Below is a small trained network, with its code and all its weights. Each question gives an input and a target symbol and asks what happens when units are switched off, that is, made to give their printed mean instead of their output.

import numpy as np


def w(rows, s, z=0):
    codes = np.array(rows[::2]) - 128.0
    scale = np.full(codes.shape[1], s)
    scale[-1] = z or s
    return codes * scale


def norm(h):
    return h / np.sqrt((h * h).mean(-1, keepdims=True) + 1e-5)


def f(y):
    return np.maximum(y, 0)


def softmax(a):
    e = np.exp(a - a.max(-1, keepdims=True))
    return e / e.sum(-1, keepdims=True)


def log_softmax(a):
    a = a - a.max(-1, keepdims=True)
    return a - np.log(np.exp(a).sum(-1, keepdims=True))


def net(x, mask):
    ids = ['ΓΔΛΞΣΨαβεηθμπτω'.index(c) for c in x.split()]
    T = len(ids)
    res = E[ids] + P[:T]
    u = 0
    for l in range(2):
        q, k, v = (norm(res) @ M[l].T for M in (Q, K, V))
        z = softmax(np.where(np.tri(T) > 0, q @ k.T / 2**0.5, -1e9)) @ v
        res = res + np.where(mask[u], z, O[l][:, -1]) @ O[l][:, :-1]
        u += 1
        y = f(norm(res) @ A[l][:, :-1].T + A[l][:, -1])
        res = res + np.where(mask[u : u + 16], y, B[l][:, -1]) @ B[l][:, :-1]
        u += 16
    return log_softmax(norm(res)[-1] @ U[:, :-1].T + U[:, -1])


Q, K, V, O, A, B = {}, {}, {}, {}, {}, {}
E = w([
[126,89,173,79,162,128],'Γ',
[116,149,135,235,117,70],'Δ',
[91,168,164,252,118,44],'Λ',
[13,151,134,151,175,75],'Ξ',
[187,47,111,91,119,136],'Σ',
[86,145,103,206,141,30],'Ψ',
[132,113,97,54,169,127],'α',
[185,109,120,74,161,114],'β',
[98,95,122,64,191,134],'ε',
[68,164,165,208,152,66],'η',
[89,78,127,64,180,141],'θ',
[109,175,146,166,51,209],'μ',
[163,25,139,89,123,147],'π',
[172,89,116,79,136,134],'τ',
[132,59,113,72,147,146],'ω',
],0.0035)
P = w([
[127,157,102,80,28,94],'0',
[91,11,195,132,77,125],'1',
[146,31,209,134,132,142],'2',
[94,116,189,91,182,120],'3',
[130,101,34,119,227,183],'4',
[151,133,126,148,253,179],'5',
],0.0025)
Q[0] = w([
[148,60,147,1,173,198],'L0H1',
[66,46,151,191,197,94],'L0H1',
],0.0068)
K[0] = w([
[115,132,114,60,3,57],'L0H1',
[166,154,104,119,255,47],'L0H1',
],0.0058)
V[0] = w([
[129,76,207,119,175,45],'L0H1',
[177,97,3,117,189,36],'L0H1',
],0.0044)
O[0] = w([
[51,130,79,196,60,51,236],'L0H1',
[64,255,251,37,51,232,3],'L0H1',
],0.0021,0.0018)
A[0] = w([
[145,150,139,177,109,104,58],'L0N1',
[61,111,106,122,82,155,89],'L0N2',
[75,149,89,117,114,149,90],'L0N3',
[184,116,139,182,124,115,84],'L0N4',
[125,123,118,189,187,146,51],'L0N5',
[99,128,73,119,130,160,141],'L0N6',
[156,210,139,150,109,56,96],'L0N7',
[160,179,101,128,102,108,105],'L0N8',
[121,98,130,120,127,52,39],'L0N9',
[127,127,122,135,113,100,21],'L0N10',
[106,135,135,237,122,158,122],'L0N11',
[138,136,134,139,130,113,72],'L0N12',
[54,221,140,190,124,106,142],'L0N13',
[145,152,131,194,197,208,99],'L0N14',
[81,182,98,224,2,177,106],'L0N15',
[117,127,129,142,110,120,6],'L0N16',
],0.007,0.0013)
B[0] = w([
[147,133,100,163,113,166,163],'L0N1',
[178,121,142,145,143,109,174],'L0N2',
[156,122,131,149,160,119,156],'L0N3',
[77,99,118,122,118,146,177],'L0N4',
[132,160,106,111,143,159,213],'L0N5',
[174,116,128,142,158,124,169],'L0N6',
[141,185,113,106,99,194,166],'L0N7',
[143,167,123,110,118,171,140],'L0N8',
[102,97,136,76,143,80,195],'L0N9',
[117,114,122,124,126,104,139],'L0N10',
[48,112,160,160,146,188,255],'L0N11',
[133,129,129,136,122,134,133],'L0N12',
[178,174,186,201,208,129,246],'L0N13',
[125,104,63,51,155,143,222],'L0N14',
[127,172,249,154,16,116,242],'L0N15',
[119,120,151,130,112,127,137],'L0N16',
],0.013,0.004)
Q[1] = w([
[61,185,172,95,75,157],'L1H1',
[164,89,250,87,130,37],'L1H1',
],0.013)
K[1] = w([
[71,198,56,38,175,232],'L1H1',
[254,253,85,99,70,38],'L1H1',
],0.0097)
V[1] = w([
[112,90,87,138,4,151],'L1H1',
[185,31,130,118,140,145],'L1H1',
],0.014)
O[1] = w([
[187,109,245,2,204,154,77],'L1H1',
[140,181,164,63,58,30,251],'L1H1',
],0.0056,0.0011)
A[1] = w([
[104,74,154,39,120,187,63],'L1N1',
[163,163,71,159,128,180,87],'L1N2',
[93,237,142,161,2,151,41],'L1N3',
[132,97,66,121,142,62,74],'L1N4',
[155,173,71,109,53,147,84],'L1N5',
[38,199,134,144,96,152,152],'L1N6',
[148,176,224,124,194,79,56],'L1N7',
[159,146,132,117,29,125,49],'L1N8',
[93,164,195,183,151,230,139],'L1N9',
[183,158,93,125,153,231,149],'L1N10',
[166,229,243,219,108,136,78],'L1N11',
[196,97,111,135,165,131,86],'L1N12',
[87,60,78,134,205,138,1],'L1N13',
[143,176,231,131,121,183,97],'L1N14',
[150,101,71,197,107,147,113],'L1N15',
[255,106,173,84,137,113,41],'L1N16',
],0.0065,0.0027)
B[1] = w([
[143,174,65,138,204,91,179],'L1N1',
[108,75,165,155,163,130,146],'L1N2',
[192,112,185,88,118,237,183],'L1N3',
[85,62,79,113,99,117,154],'L1N4',
[168,139,72,170,142,105,140],'L1N5',
[155,114,122,180,173,98,186],'L1N6',
[123,116,150,187,60,189,180],'L1N7',
[142,165,117,126,199,108,146],'L1N8',
[168,187,164,155,96,34,253],'L1N9',
[117,55,169,161,160,84,181],'L1N10',
[82,5,236,113,139,151,240],'L1N11',
[125,104,100,146,121,92,143],'L1N12',
[178,99,142,61,64,181,158],'L1N13',
[103,103,60,202,86,128,216],'L1N14',
[88,191,142,88,142,171,151],'L1N15',
[51,207,131,106,141,158,160],'L1N16',
],0.014,0.0067)
U = w([
[64,65,104,82,76,12,98],'Γ',
[224,60,127,101,165,110,4],'Δ',
[177,78,120,93,116,161,40],'Λ',
[37,107,42,180,91,184,68],'Ξ',
[84,206,143,94,121,179,99],'Σ',
[118,68,230,173,93,161,253],'Ψ',
[213,157,82,149,144,212,141],'α',
[104,144,121,217,202,29,168],'β',
[166,164,65,172,79,131,104],'ε',
[107,68,96,75,81,216,91],'η',
[178,151,76,152,76,96,93],'θ',
[116,114,138,74,254,180,134],'μ',
[111,203,180,51,95,83,110],'π',
[51,208,91,145,151,168,82],'τ',
[236,162,142,81,94,70,135],'ω',
],0.0097,0.0034)

Each question gives the input, a string of symbols that net reads in full, and the target symbol t.
The units are the heads (2 rows each of Q, K, V and O) and the neurons (one row each of A and B). Each row of codes is followed by its name. A weight is (code - 128) times the scale printed after its matrix; where a second scale follows, it is the last column's (O, A, B and U).
mask holds one flag per unit, layer by layer, with each layer's heads first. A switched-off unit (its flag False) gives its mean, the last column of its rows in O or B, instead of its output. The means were averaged over made-up inputs and are rounded, as every weight is.
A unit's drop is (log p(t) with every unit on - log p(t) with that unit switched off) / (log p(t) with every unit on - log p(t) with every unit switched off).
The circuit of an input: a set's keep is (log p(t) with only the set's units on - log p(t) with every unit switched off) / (log p(t) with every unit on - log p(t) with every unit switched off). Starting from the 12 units with the biggest drops (on a tie, the unit counted first), units are removed one at a time, each time the one whose removal leaves the highest keep (on an exact tie, the one counted first), for as long as the keep stays at least 0.8.
units of the circuit, in order: the units of the circuit, biggest drop first
unit that matters most: the unit with the biggest drop
top k neurons: the k neurons with the biggest drops, biggest first
drop of u: that unit's drop, to one decimal
input β π Δ Γ, target β: units of the circuit, in order => [L1N1 L1N11 L0N13]
input Ξ ε Γ η Ξ, target β: units of the circuit, in order => [L0N15 L1N3]
input Γ Ξ Δ π, target Γ: top 3 neurons => [L0N15 L0N13 L0N11]
input Σ Γ μ α μ, target β: top 2 neurons => [L0N14 L0N15]
input Γ μ μ ω, target Γ: top 4 neurons => [L0N11 L0N15 L0N13 L0N14]
input η Ψ π Γ, target η: top 3 neurons => [L0N13 L0N15 L1N13]
input Σ Ξ Γ Δ τ, target Ξ: units of the circuit, in order => [L1H1 L0N15]
input Ξ π Λ π, target Ξ: unit that matters most => L0N13
input Ψ μ τ Ξ α, target μ: units of the circuit, in order => [L0N15 L1N9 L1N14 L0N11]
input π μ μ Ξ μ Γ, target μ: top 2 neurons => [L0N13 L0N15]
input ω μ μ π π, target μ: top 2 neurons => [L0N15 L0N11]
input Σ μ Γ, target Σ: top 4 neurons => [L0N13 L1N16 L0N15 L0N11]
input Ξ α μ μ τ Σ, target μ: top 2 neurons => [L0N11 L0N13]
input β η π, target β: top 4 neurons => [L0N14 L0N13 L0N15 L1N11]
input π Ψ μ ε Γ μ, target β: top 2 neurons => [L0N14 L0N11]
input α η Λ Γ, target α: top 2 neurons => [L0N15 L1N3]
input Σ Ξ Γ π, target Σ: top 4 neurons => [L0N13 L0N11 L1N16 L0N15]
input ω Γ μ Γ, target ω: top 4 neurons => [L0N15 L0N13 L0N11 L1N11]
input α θ π, target α: top 2 neurons => [L0N15 L1N11]
input μ μ β ε, target μ: top 3 neurons => [L0N15 L0N13 L1N9]
input τ π π, target τ: unit that matters most => L0N11
input ε Ξ α η θ, target Ξ: drop of L1N15 => 0.1
input μ η β, target μ: drop of L0N13 => 0.2
input Γ Ξ α Γ, target Γ: drop of L0N15 => 0.7
input Γ β μ β Ξ θ, target μ: drop of L1N14 => 0.1
